Each row is shifted at random along 8 fixed directions that mean nothing.
Known rows, with every step that occurs
togamen tadet ragi nopunol: [  32,  530,  -29, -184,  137, -271,  144,  360,  336, -119,   76,  140,
 -118,  150, -135,  128,  559,   68,  -51,  386, -380, -188,   -6, -153,
  297, -266, -170,  465, -122, -307,  414,   20,   41,  -19,  125,  335,
 -110,  362,  -83,   41, -244, -118,    4,  153]
sidum ragi togamen tadet nopunol sobivis: [ -42,  768, -166, -405,  180,  -70, -149,  243,  335, -512,  -57,    2,
 -301,   96, -192,    8,  680,   20,  -15,  183, -298, -230, -203, -219,
  204, -187,   19,    6,  -82, -315,  236,  221,    5,  144,  -11,  108,
 -370,  212, -243,   86, -436, -181,  298,   38]
ragi nopunol rofu sidum sobivis togamen: [ 329,  573,  -97, -125,  124, -104, -445,  195,  159, -452,   41,  125,
 -241,  183,   84,  303,  238, -132,  -45,  161, -142,  -17, -212,  -98,
 -293, -178, -243,   10,    3, -301,  222,  258, -110,  106,   27,  -90,
  -35,  135,  -21,  144,  -70, -123,  531,  164]
sidum sobivis togamen tadet nopunol: [ 100,  427,  -44, -330,  231, -245,   -2,  344,   53, -232,  -34, -240,
   48,  127,  108,  -12,  434,  230,  234,   76, -283, -324, -205,  -58,
   99, -377, -324,  308, -351, -373,  175,  107,   72,  -77,  100,  312,
 -109,  392, -126,  117, -118,  -39,  -21,  117]
nopunol rofu togamen tadet: [ 283,  587,   94, -100,  -42,  -43,  -14,  372,  513, -290,  229,  242,
   50,  370, -316,  175,  162, -246,   47,  200, -503,  -39,   -7, -184,
  -84, -487,  -39,   95,   70, -261,  404,  176, -303,    2,   22,   21,
 -155,  368,  -58,  168,  -18, -396,  -70, -145]
togamen sobivis sidum rofu nopunol: [ 262,  223,  -45, -161, -168, -353, -292,   57,  161, -332,   53,  180,
   72,   68, -130,  350,  287, -243,  -41,  228, -306,  -14,  -74, -136,
  -24, -280, -477,   71, -178, -551, -204,   64, -306,   -2,  -77,  310,
  216,  158,  590,  133,  226,  121,  250,   49]
rofu sidum togamen tadet ragi nopunol sobivis: [-178,  456,  -12, -282,  167,    7,  -43,  358,  241, -119,  -79,   30,
   53,  171, -159,  142,  447, -212,   70,  427, -428,  -27,   25, -268,
  -11, -265,  -55,   59,  110, -224,  204,  297,  114,  -49,   75,  173,
 -329,  294,  117,  161,  110,  -37, -155,  -24]
sidum nopunol sobivis togamen tadet: [ 100,  459, -302,   22,   29,   34,  -21,  402,  189,  -95,   75,   82,
  -78,  359,  180,  371,  325,  -72,   17,   80, -448,  -53,  119, -320,
 -285, -188, -438,   17, -166, -106,  165,  334, -257, -410,  114, -125,
  181,  287,   94,   59,  296, -274,   76,  328]
rofu togamen nopunol sobivis sidum ragi: [   6,  141, -318, -353,   67,  249, -437,  424,  -91, -527,  -62, -178,
  -78, -198,  286,  179,  510, -322,   -6,  420,  -93, -362, -280, -246,
 -229, -170, -602, -225,  -38, -277,   48,  264, -416,   -8, -185, -245,
 -127,   17,  246,  111,  207, -284,  153,  -71]
ragi nopunol togamen sobivis sidum: [ -47,  122,   72,   45,  284,  -99,   21,   56,  335, -332, -359,   75,
 -244, -127, -311,  121,  566,   29,   92,  212, -471,  -16, -140,  246,
   59, -127,   73, -454, -301,  -91,  223,    8,  -85,  222,  304,  -65,
 -254, -109,   47,  156,  -81,   70,  385,  231]
ragi togamen nopunol rofu: [  82,  527, -150,   26,  267, -117, -274,  203,  255, -379, -148,  343,
 -144,  289,   48,  240,  453,  156,  -16,  157,  -19, -441, -266,  -76,
  -84, -302, -441,  310, -304, -219,  323,  109, -281,  -98,  159, -257,
 -272,  276, -223,  -45, -179, -355,  349,  256]
tadet togamen sobivis nopunol rofu sidum: [ 192,  442,  -19,  151,  240, -318, -121,  -31,  142, -241, -152,  420,
    8,    6, -310,  263,  262,  -53,  -25,  217, -485, -110, -110,    4,
  -22, -401,    5, -173,  -33, -126,  216,   91, -185,   20,  289,  114,
 -198,  164,  128,  232,   88,  -66,  306,   26]
sobivis tadet ragi nopunol togamen: [ 243,  178,  164,  -19,    1, -208,  -16,  185,  339, -294, -247,  272,
  -50,   83, -200,   24,  632, -216,   59,   65, -460,  -13, -112,   -2,
  116, -570, -112, -387, -143,  -88,  351,  181,  -63, -129,  252,  -55,
 -311, -110,  117,  -33,  264, -517,  177,  191]
ragi togamen sobivis tadet: [  84,  454,   36,  -59,  146, -278,  209,  107,  403, -144, -117,  219,
   67,    5, -315,  176,  661,  -90,  259,  -94, -574,   -1,  -94, -119,
   71, -201,   -3, -351, -150,   18,  142,   94, -149,  -99,  308,  -13,
  -81,  -79,   75,    8,   83,  -45,  237,  362]
tadet togamen sobivis nopunol rofu: [  77,  150,  319,   58,  234, -233,  -84,  174,  301,  -93,    9,   60,
 -177,  225, -354,   97,  381, -149,  202,  223, -320, -149, -222,  193,
  -69, -397,  139, -273, -433,  -27,  327,  185,  -58,  -90,  544, -241,
 -183,  329,  -62,  273,  -34, -102,  134,  144]
rofu togamen tadet nopunol sidum: [ 176,  235,  -53, -192,  184,  -55,  -40,  306,  -22, -313,  -75, -132,
   51,    6,  -65, -106,  356,  -44,   67,  422, -489, -332, -253,   80,
   84, -412, -102,   26, -149, -425,  278,  267, -338,   81,  -35,   16,
 -197,  193, -153,  162, -129, -274,   -6,  -79]
ragi nopunol sobivis rofu: [ 199,  420,  -16,   98,  164, -234, -188,   45,  355, -297, -108,  237,
 -218,  340,   -7,  462,  217,  -43,  135,  -21, -140,  -72,  -31, -135,
 -188, -526, -281,  -95, -207,  -78,  326,  178,   42, -201,  318, -184,
  -67,  129,  -85,   13,  148, -416,  424,  286]
tadet nopunol sobivis sidum togamen: [-194,  349,  112,  -38,  376, -171, -166,   59,   82, -370, -437,  -80,
 -182, -225,  -84,    9,  611,  117,  127,   89, -293, -346, -301,  100,
  146, -108,   -6, -279,  -85, -293,  234,   98,    8,  146,  274,  -13,
 -262,  -70, -193,  291, -313, -159,  299,  273]
togamen tadet ragi nopunol sobivis rofu sidum: [ 106,  514, -342, -436,  572,  -34, -164,   21,   44, -667, -107,  241,
   23,  -88,  179,  238,  593,  164,   53,   28,  206, -160, -180, -189,
  135, -322, -283, -151, -262, -215,  281,   68, -102,   85,  149, -163,
 -195,   -5, -276, -106, -396, -434,  619,  168]
sobivis sidum rofu togamen tadet nopunol: [ 142,  443, -126,  150, -249, -386,   86,   63,  288,  -86,  -32,  313,
  -14,  -41, -286,  264,  498,   15,  -66,   88, -629, -114,   12,  -71,
  110, -271,   -2,  177,    3, -513,   62, -127, -262,  -14,  -35,  397,
  125,  235,  276,  287, -216,  110,   83,  224]
sidum ragi togamen nopunol sobivis rofu: [-134,  424, -190,   14,  206,  -97, -107,  -52,  305, -444, -294,  377,
 -202,   68,  -91,  361,  773,  -99,   63,  -95, -121, -126, -261, -247,
  -21, -358, -187, -352, -241,   -3,   25,   90, -136, -127,  188, -273,
 -299,   14,   17,   83, -129, -349,  425,  295]
rofu sidum togamen sobivis: [   9,  479, -214, -267,  381, -194, -225,  337,   22, -553,  -76,  174,
 -108,  191,  245,  266,  253,  161,  111,  150,   -2, -375, -165, -256,
   80, -180, -447,   34, -135, -164,   37,   -7,  -71,   90,   71,  128,
 -224,  303,  -69,  120, -134,    7,  462,  215]
ragi nopunol rofu togamen sobivis tadet: [ 218,   47,   48, -136, -179,  -97,  -92,  213,  393, -137,   -9,  154,
  133,  217, -214,  245,  468, -298,  320,   17, -287,   36,   26,  -38,
 -270, -301, -201, -282, -339,  -73,  156,   60, -166, -111,  139, -284,
   45,  277,  244,   16,  149,   54,  109,  317]
nopunol rofu sidum togamen sobivis tadet ragi: [ 217,  586,   80, -188,  164, -172, -320,  374,  237, -294,  113,  321,
  -60,  253,  -66,  337,  425, -211,  -19,   88, -234,   -2,   40, -343,
 -107, -175,  -79, -377,  141,   55,  280,  175, -179, -149,  224, -157,
  -91,  119,   64,   -8,  -72, -298,  357,  223]
tadet sidum rofu togamen: [ 145,  609,  211,  118,   43, -177,  113,  101,  296, -304,   92,  252,
 -188, -245, -536,  171,  392, -435,  -20,  339, -747,    9, -417,  -32,
  201, -375,  528, -174,  161, -437,  300,  176, -374,  323,  266,   76,
 -164,  -89,  -16,  400, -414, -232,  311,  -61]
rofu togamen nopunol sidum sobivis tadet ragi: [ 214,   66,  -74, -283,  164, -177, -303,  333,   58, -474, -102,   30,
  172,   93,  280,  140,  575,  -92,  103,   57,  -70, -320,  -82,  -73,
   43, -347, -381, -234, -239,  -50,   26,  188,  -76, -118,  145, -132,
 -107,  224,    0,   12,   90, -312,  206,  165]
sidum sobivis nopunol rofu togamen tadet: [ 100,  285, -109, -292,  247,  -24,    3,  284,  246, -415,  118,   39,
  175,  116,    3,  116,  479,  138,  146,   80,   26, -304, -171,  -85,
 -102, -228, -220,  201, -396, -171,  248,   59, -142,  -64,  130, -254,
  -69,  538, -334,  124, -357,  -83,   55,  275]
sidum rofu nopunol togamen: [ 145,  305,  122,  -70,   29, -242,  -90,    6,  242, -519, -274,  261,
  198,   -5, -335,   25,  430, -195,  -50,  196, -396, -186, -342, -103,
  156, -572, -308,   87, -162, -465,   61,  139, -276,    3,   -9,  139,
 -239,  123,  149,  129,  -27, -284,   41,   42]
nopunol togamen sobivis tadet sidum: [ 197,  814,  184, -398,  380, -143,  -97,  344,   56, -486, -137, -200,
   17, -187,   -5,   68,  438,  181,   80,  187, -445, -339, -202, -179,
  -22,  -62,  -62,  137,   42, -169,  513,  260, -184,  236,  268,   80,
 -107,   46, -318, -130, -499, -202,  214,   70]
ragi nopunol sidum sobivis tadet: [ 553,  350, -387, -100,  647, -204,  -15,  148,  -40, -587, -188,  267,
  -13,  119,  512,  282,  240,  270,   81,   12,   85, -192,   17,  -47,
 -126, -407, -507, -188, -219,   90,  431,  244, -123, -218,  247, -376,
 -159,  -50, -431, -374,  214, -592,  666,  564]
togamen tadet nopunol sobivis sidum rofu: [ 328,  895, -211,  183,  419, -229,   -3,  170,  264, -272,    2,  342,
 -175,  208,   -3,  518,  -36,  280, -172,  200, -413,  -72,  166, -238,
 -172, -427, -125,  205,  182, -194,  499,  189, -131, -204,  216,   93,
 -158,  109, -197,  -71,   77, -430,  323,  148]
ragi nopunol sobivis sidum togamen tadet: [-105,  367,  140, -289,   50, -227,  -82,  254,  393, -258, -120,  -14,
 -158,  328,  100,  101,  548,  134,  166,   34,  -79, -165,  157,  -51,
  -48,   -4, -190,  147,  -81, -331,  148,   33,  196,  111,  103,  188,
  -55,  433,  -14,  224, -230,   72,  -36,  290]
sidum togamen nopunol sobivis tadet: [ 143,  730,  -60,  -93,  147, -189, -207,  296,  191, -417, -214,  149,
   11,  306,  296,  385,  257,  271,   25,  -18, -187, -264,  132, -395,
 -255, -212, -583,  378,  106,  -19,  333,  250,   54, -144,  106,   25,
  -79,  316, -184, -104,   21, -361,  121,  309]
sidum nopunol togamen sobivis tadet: [ 347,  442,  159, -420,   -3, -225, -311,  319,  145, -547, -198,  -82,
  158,  186,   49,    7,  482,    3,  169,  -21, -325, -145, -110, -321,
  -31, -189, -560,   85, -255, -167,  168,  228,  -38,  112,   62,   80,
  -79,  286,   49,  -81,  -51, -247,   70,  178]
rofu nopunol sidum sobivis togamen tadet: [ 127,  471, -259,  -87,  546, -197,  152,  106,  163, -506, -144,  232,
   37,  179,  218,  269,  322,  438,  -39,   23,  -96, -243,   57,  -12,
   15, -285, -279,  139, -212, -156,  164,   49,  -62,  -91,   87,   47,
  -84,  401, -332,   41, -204, -148,  274,  254]
togamen sobivis sidum nopunol: [ 233,  343, -124,   15,  255, -324, -326,  324,  -38, -258,  -98,   53,
 -161,  195,  287,  344,  216,  245,   28,  274, -182, -332,   38, -200,
  -36,  -53, -633,  248, -295, -228,  164,   28,  -63,  -34,  237,  113,
   86,  414,   86,   79,   94,  -33,  303,  297]
sidum togamen tadet ragi: [ 117,  664, -255, -208,  -62, -241,  -93,  560,  225, -295,  207,  295,
  -89,  327,  254,  306,  476,  -54, -166,   55, -302, -313,   21, -481,
  154, -292, -500,  224,  125, -228,  152,  123, -254, -344,  -80,  302,
   14,  258,  130,    2,   67, -446,  146,  217]
sobivis sidum ragi togamen: [ -30,  491,    1,   42,  230, -307,  -92,  199,  265, -243,  -69,  244,
 -405,  -60,  -20,  141,  749,  -32,  -40,  187, -150, -422, -227, -116,
  107,  -23,  -62, -217,  100, -239,  202,  -45, -208,  -41,  197,  -74,
 -135,   28,  -34,  254, -237, -135,  326,  349]

Rows
[ 225,  716,   78, -508,  333,  -80, -262,  189,  151, -562, -141,   34,
  -57,  -89, -240,  -92,  729,    0,  117,  128, -145, -215, -459, -204,
   45, -259,  -98,  -78, -186, -265,  446,  167, -164,  199,   19, -215,
 -478,   93, -264, -131, -532, -362,  292,   56]	sidum ragi togamen sobivis tadet nopunol rofu
[  23,  375, -119, -230,  151,  -54, -119,  295,   10, -368, -160,   86,
   -8, -113,  168,  226,  574,  -98,   94,  237, -177, -361,  -25, -265,
  -88, -260, -215, -126,   18, -104,  215,  102, -160,  -20,  146,  -77,
 -168,  251,   24,   24, -105, -186,   88,   93]	rofu togamen nopunol sobivis tadet sidum ragi
[ 102,   19,  319, -200,  -26, -267,  -95,  214,  258,   29, -109,   -1,
  182,  160, -154,  132,  481, -180,  468,   99, -236, -216,   59,  113,
 -185, -314,   13, -164, -348, -209,  198,  -17,    8,   -7,  398,  -70,
  -16,  453,  206,   83,    5,  235,  -98,  176]	ragi nopunol rofu togamen sobivis tadet sidum
[   7,  132,  225, -272,   51, -251, -199,  338,  402,   10,  106,  -82,
   32,  361,  -27,  154,  467, -270,  189,  231,  -81, -143,  131,  -70,
 -106, -259, -197,   -4, -201, -334,  105,  127,   91, -231,  278,   34,
   41,  371,  231,  146,  148,  -11, -223,  185]	togamen tadet ragi nopunol sobivis sidum rofu
[ 211,  681, -108, -182,  321, -160, -192,  291,   41, -328,   14,  240,
 -214,  142,  273,  360,  373,   99,   25,  243,   32, -372,   -1, -324,
 -239, -343, -192,  -32,  136, -203,  313,  287, -102, -248,  213, -186,
 -236,  272,  -54, -101,  118, -310,  317,   94]	rofu nopunol sobivis tadet sidum ragi togamen
[ 134,  374, -464,    8,  208,  -52,   40,  329,  232, -329,    9,  269,
 -101,  149,   86,  392,  387,  -22, -178,  320, -380, -120,   68, -121,
  -30, -229,  -81,   -7,  -30,  -53,  159,  212, -160, -167,  -14,  -70,
 -136,  295,  -90,   27,   -5,  -84,  345,  295]	rofu togamen tadet ragi nopunol sidum sobivis
[ -81,   64,    6, -249,   71,  142,  -77,  375,  193, -247,   94, -110,
  -55,  -82, -346,  118,  559, -529,   70,  576, -461,  -30, -437,  -24,
  -17, -213,  150, -239, -275, -283,   50,  289, -304,  128,   14, -287,
 -216,  155,  168,  251, -213,   91,  105,   10]	tadet ragi nopunol sidum rofu togamen sobivis
[ 201,  700,   54, -379,  372, -180,  -68,  204,   40, -664, -175,  170,
 -130, -159,  -32,  149,  526,  162,  -86,  285, -202, -221,  -98, -275,
   92, -229,  -64,  -43,   60, -165,  369,   71, -113,  240,  102,  104,
 -321,  228, -141,  -96, -481, -193,  310,  -12]	rofu nopunol togamen sobivis tadet sidum ragi
[  72,  158,  200, -281,  187,  -47,   71,  223,  356, -253, -123,  118,
  135,   48, -312,   63,  599, -197,  344,  191, -158,  -43,  -96, -109,
 -108, -338,  -30, -250, -261,  -14,  338,  -51,   15,   72,  161, -303,
 -335,  405,  -26,   59, -197,   -2, -103,  175]	sidum ragi nopunol rofu togamen sobivis tadet
[ 216,  814,  -81, -346,   36, -172, -481,  193,   88, -478,  -73,  142,
  -13, -106,   -3,  122,  763, -152, -103,   89, -335, -156, -245, -430,
   75,   15, -215,  -30,  169, -367,  138,  397, -141,  111,   37,   20,
  -77,  -34,   65,   47, -185, -346,  410,   99]	rofu sidum nopunol sobivis tadet ragi togamen
[ 173,  399, -194, -210,  323,  -78,   37,  240,  147, -295,   66,  186,
 -155,  258,  323,  312,  339,   26,  178,   21,   48, -155,  -51,  -52,
 -183, -463, -172,  -39, -337, -319,  243,  188, -131, -187,  292, -174,
 -102,  182,  -69,  -81,   40, -325,  342,  259]	ragi nopunol sobivis togamen tadet sidum rofu
[ 234,  168, -133, -180,  374,  149,   70,  348,  215, -351,  106,  292,
 -140,  172,  101,  160,  371,  -24,  139,  317,  130, -108,  -29,  -20,
 -197, -478, -132, -245, -205, -181,  493,    3, -264,  -54,   91, -460,
 -382,  316, -128,   26,   -5, -437,  127,   60]	sobivis sidum ragi nopunol rofu togamen tadet
[ 138,  228,   80, -138,  128, -298,   -6,  198,  310, -445,  120,  324,
  -39,  147,  -58,  100,  614,   18,  -93,   85, -106, -261, -134,  -27,
  246, -394,   41,  -58, -214, -281,  141,   -7, -100,   18,  164,  -14,
 -130,  363, -150,  267, -350, -338,  152,  101]	sobivis nopunol sidum rofu togamen tadet ragi
[  90,  576,   66,  -70,  160, -257,  -31,  317,  375, -243,   65,  231,
   41,  375, -123,  403,  385,  113, -109,  125, -285,  -95,  129, -336,
  -29, -426, -117,  176,  -44,  -43,  195,  140,   33, -353,  195,  128,
 -100,  551,   -5,   55, -140, -176,  -18,  130]	sidum sobivis rofu nopunol togamen tadet ragi
[  90,  297,   52, -165,  -27, -315, -368,  188,  342, -267, -161,  184,
 -261,  208,  -55,  164,  576, -194,   38,  193,  -75, -301,  -19,   -5,
  -74, -177, -249,  -54, -140, -292,  171,  -78,  -31,   54,   37,   62,
 -147,  450,  270,  155, -178,   69,  135,  176]	tadet togamen sobivis sidum ragi nopunol rofu
[ 147,  858,  327,  -61,   -2, -403, -170,  127,  350, -175, -263,  388,
   59,  182, -267,  158,  567,  -20,  -25,  166, -478, -239,  -22, -316,
  -86, -314, -102,  405,  281, -278,  363,   67,  -37,   97,  102,  305,
 -370,  399,  102,   26, -180, -217, -238,  -83]	sobivis tadet sidum ragi togamen nopunol rofu
[ 139,  301, -150, -237,  202,  237,   62,  323,  261, -322,  223,    2,
 -136,   60,   -7,  240,  344, -165,  126,  336, -126,   86, -113,  -41,
 -280, -242,   37, -122, -176, -323,  317,  296, -277,   37,   93, -414,
  -99,  131,  -75,  115, -116, -207,  204,  123]	ragi nopunol sobivis sidum rofu togamen tadet
[   1,  716,  161, -379,  190, -145, -347,  317,   90, -433, -170,   -1,
  126,   -1,   25,  133,  535,   -9,  -29,  216, -302, -194,  -76, -394,
   32, -130, -260,  179,  261, -182,  259,  289,   87,  132,   86,  204,
 -218,  182,  -48,   82, -222, -284,    4,  -48]	rofu sidum togamen nopunol sobivis tadet ragi
[ 124,  430, -156, -266,   94, -276, -137,  -86,   99, -398, -360,  278,
  296,   78,  124,  190,  707,  -52,  292, -376, -237, -187, -164, -302,
   59, -513, -417, -166, -348, -364, -112,  162, -111, -128,  163,  132,
 -181,  109,  274,  -39,  224, -448,  165,  106]	ragi togamen tadet sidum nopunol sobivis rofu
